Here is a tiny trained network, its code and every weight. The questions are about switching its units off for an input and a class, where a switched-off unit gives its printed mean instead of its output.

import numpy as np


def w(rows, s, z=0):
    codes = np.array(rows[::2]) - 128.0
    scale = np.full(codes.shape[1], s)
    scale[-1] = z or s
    return codes * scale


def f(y):
    return y / 2 * (1 + np.tanh(0.7978845608 * (y + 0.044715 * y**3)))


def log_softmax(a):
    a = a - a.max(-1, keepdims=True)
    return a - np.log(np.exp(a).sum(-1, keepdims=True))


def net(x, mask):
    res = np.array(x, float).reshape(1, 8) / 4 @ E
    y = f(res @ A[0][:, :-1].T + A[0][:, -1])
    res = res + np.where(mask, y, B[0][:, -1]) @ B[0][:, :-1]
    return log_softmax(res[-1] @ U[:, :-1].T + U[:, -1])


A, B = {}, {}
E = w([
[129,130,130,128,128],'x0',
[252,100,76,80,98],'x1',
[127,131,124,131,122],'x2',
[127,127,127,128,127],'x3',
[163,42,199,214,72],'x4',
[133,130,135,125,135],'x5',
[163,126,70,228,236],'x6',
[128,127,127,127,128],'x7',
],0.014)
A[0] = w([
[131,87,106,117,111,80],'neuron 0',
[162,97,141,166,118,64],'neuron 1',
[175,75,158,190,104,22],'neuron 2',
[115,124,120,127,131,104],'neuron 3',
[33,144,145,161,162,197],'neuron 4',
[101,73,145,92,175,122],'neuron 5',
[95,109,212,129,79,136],'neuron 6',
[115,109,178,119,96,137],'neuron 7',
[96,94,109,127,120,128],'neuron 8',
[104,106,135,35,79,165],'neuron 9',
[74,111,192,149,98,129],'neuron 10',
[121,157,157,156,101,119],'neuron 11',
[121,129,70,121,154,76],'neuron 12',
[165,152,67,122,165,106],'neuron 13',
[114,121,101,135,111,127],'neuron 14',
[6,160,138,180,179,76],'neuron 15',
[52,158,127,169,166,89],'neuron 16',
[120,115,126,122,136,95],'neuron 17',
[175,106,161,183,103,140],'neuron 18',
[165,133,67,106,165,113],'neuron 19',
[159,140,55,74,128,86],'neuron 20',
[72,123,191,151,117,135],'neuron 21',
[132,120,138,120,137,115],'neuron 22',
[123,139,150,8,51,65],'neuron 23',
[170,119,140,119,105,99],'neuron 24',
[74,162,150,153,164,39],'neuron 25',
[171,95,117,110,97,49],'neuron 26',
[109,118,147,138,116,106],'neuron 27',
[77,191,100,60,151,91],'neuron 28',
[151,155,76,115,163,120],'neuron 29',
[176,71,144,168,99,110],'neuron 30',
[110,167,114,103,136,191],'neuron 31',
[82,166,112,85,142,52],'neuron 32',
[174,87,158,192,99,68],'neuron 33',
[77,163,155,153,161,172],'neuron 34',
[139,137,97,148,138,148],'neuron 35',
[124,101,103,217,179,8],'neuron 36',
[159,143,76,163,173,150],'neuron 37',
[127,136,146,124,146,112],'neuron 38',
[138,132,119,124,138,125],'neuron 39',
],0.015,0.016)
B[0] = w([
[139,132,122,127,106,132],'neuron 0',
[136,134,88,95,145,151],'neuron 1',
[142,92,39,93,209,171],'neuron 2',
[147,133,129,124,124,124],'neuron 3',
[169,187,147,80,80,251],'neuron 4',
[136,117,131,121,118,134],'neuron 5',
[96,91,197,174,92,226],'neuron 6',
[106,104,204,175,100,189],'neuron 7',
[123,123,129,134,123,135],'neuron 8',
[171,178,121,90,101,244],'neuron 9',
[92,115,177,162,124,210],'neuron 10',
[116,107,144,125,115,151],'neuron 11',
[90,80,139,143,122,153],'neuron 12',
[107,85,133,144,143,184],'neuron 13',
[123,126,134,120,138,128],'neuron 14',
[162,129,64,115,189,229],'neuron 15',
[148,130,83,102,150,192],'neuron 16',
[133,137,119,123,108,120],'neuron 17',
[138,161,150,120,119,195],'neuron 18',
[99,58,132,163,132,185],'neuron 19',
[95,94,126,184,130,184],'neuron 20',
[99,93,189,184,110,206],'neuron 21',
[122,131,123,124,121,124],'neuron 22',
[161,121,36,89,224,243],'neuron 23',
[151,181,113,109,102,153],'neuron 24',
[110,68,68,125,199,161],'neuron 25',
[170,190,160,78,76,152],'neuron 26',
[125,101,165,146,125,143],'neuron 27',
[173,211,151,98,93,209],'neuron 28',
[79,89,126,155,141,181],'neuron 29',
[159,176,126,105,112,190],'neuron 30',
[122,111,106,145,172,198],'neuron 31',
[151,177,169,109,66,165],'neuron 32',
[161,167,85,73,177,182],'neuron 33',
[152,166,129,96,98,210],'neuron 34',
[112,103,123,136,154,160],'neuron 35',
[202,253,175,70,26,174],'neuron 36',
[84,72,113,119,149,203],'neuron 37',
[124,119,122,104,113,127],'neuron 38',
[115,115,127,128,128,134],'neuron 39',
],0.013,0.02)
U = w([
[213,217,171,90,36,62],'0',
[180,114,10,109,255,252],'1',
[54,34,200,241,114,98],'2',
],0.0096,0.0032)

Each question gives the input, the list of numbers given to net, and the class t.
The units are the neurons (one row each of A and B). Each row of codes is followed by its name. A weight is (code - 128) times the scale printed after its matrix; where a second scale follows, it is the last column's (A, B and U).
mask holds one flag per neuron, in row order. A switched-off neuron (its flag False) gives its mean, the last column of its row in B, instead of its output. The means were averaged over made-up inputs and are rounded, as every weight is.
A unit's drop is (log p(t) with every unit on - log p(t) with that unit switched off) / (log p(t) with every unit on - log p(t) with every unit switched off).
The circuit of an input: a set's keep is (log p(t) with only the set's units on - log p(t) with every unit switched off) / (log p(t) with every unit on - log p(t) with every unit switched off). Starting from the 12 units with the biggest drops (on a tie, the unit counted first), units are removed one at a time, each time the one whose removal leaves the highest keep (on an exact tie, the one counted first), for as long as the keep stays at least 0.8.
circuit, biggest first: the units of the circuit, biggest drop first
most important unit: the unit with the biggest drop
top k neurons: the k neurons with the biggest drops, biggest first
drop when u is switched off: that unit's drop, to one decimal
input [-8,0,0,-3,-7,7,-1,1], class 0: top 3 neurons => [neuron 28; neuron 32; neuron 15]
input [1,6,6,0,1,3,1,5], class 1: top 2 neurons => [neuron 4; neuron 6]
input [2,0,-6,-5,8,5,-2,2], class 2: circuit, biggest first => [neuron 6]
input [-4,-8,-6,7,-6,3,-1,5], class 0: top 4 neurons => [neuron 4; neuron 28; neuron 32; neuron 23]
input [-4,-7,8,3,1,6,3,0], class 0: top 2 neurons => [neuron 4; neuron 23]
input [4,-5,-2,6,1,8,5,0], class 0: top 4 neurons => [neuron 36; neuron 23; neuron 4; neuron 2]
input [8,0,6,-3,5,-3,6,4], class 0: top 3 neurons => [neuron 36; neuron 23; neuron 15]
input [8,-2,7,3,1,-5,5,0], class 0: top 3 neurons => [neuron 36; neuron 23; neuron 2]
input [-5,5,-6,0,-1,6,1,-1], class 2: top 2 neurons => [neuron 23; neuron 15]
input [2,0,-7,5,1,-5,4,2], class 0: top 2 neurons => [neuron 23; neuron 15]
input [6,7,8,-6,0,-2,-1,4], class 1: top 2 neurons => [neuron 4; neuron 36]
input [3,4,5,4,7,2,1,8], class 1: top 4 neurons => [neuron 2; neuron 4; neuron 33; neuron 36]
input [5,6,-3,-6,-1,-7,0,-7], class 1: top 3 neurons => [neuron 6; neuron 21; neuron 7]
input [6,4,-7,6,-2,4,-5,-5], class 1: top neuron => [neuron 23]
input [-5,-8,-6,2,-6,1,0,-1], class 0: top 3 neurons => [neuron 4; neuron 28; neuron 32]
input [-3,-2,4,5,3,-1,0,4], class 2: drop when neuron 9 is switched off => 0.3
input [3,-3,0,-7,5,-5,5,6], class 0: drop when neuron 36 is switched off => 3.1
input [8,3,-1,5,-6,1,-8,3], class 1: drop when neuron 23 is switched off => 3.5
input [-1,-4,1,8,7,-5,6,-6], class 0: drop when neuron 36 is switched off => 5.8
input [-7,5,8,8,7,-4,3,-1], class 1: most important unit => neuron 2
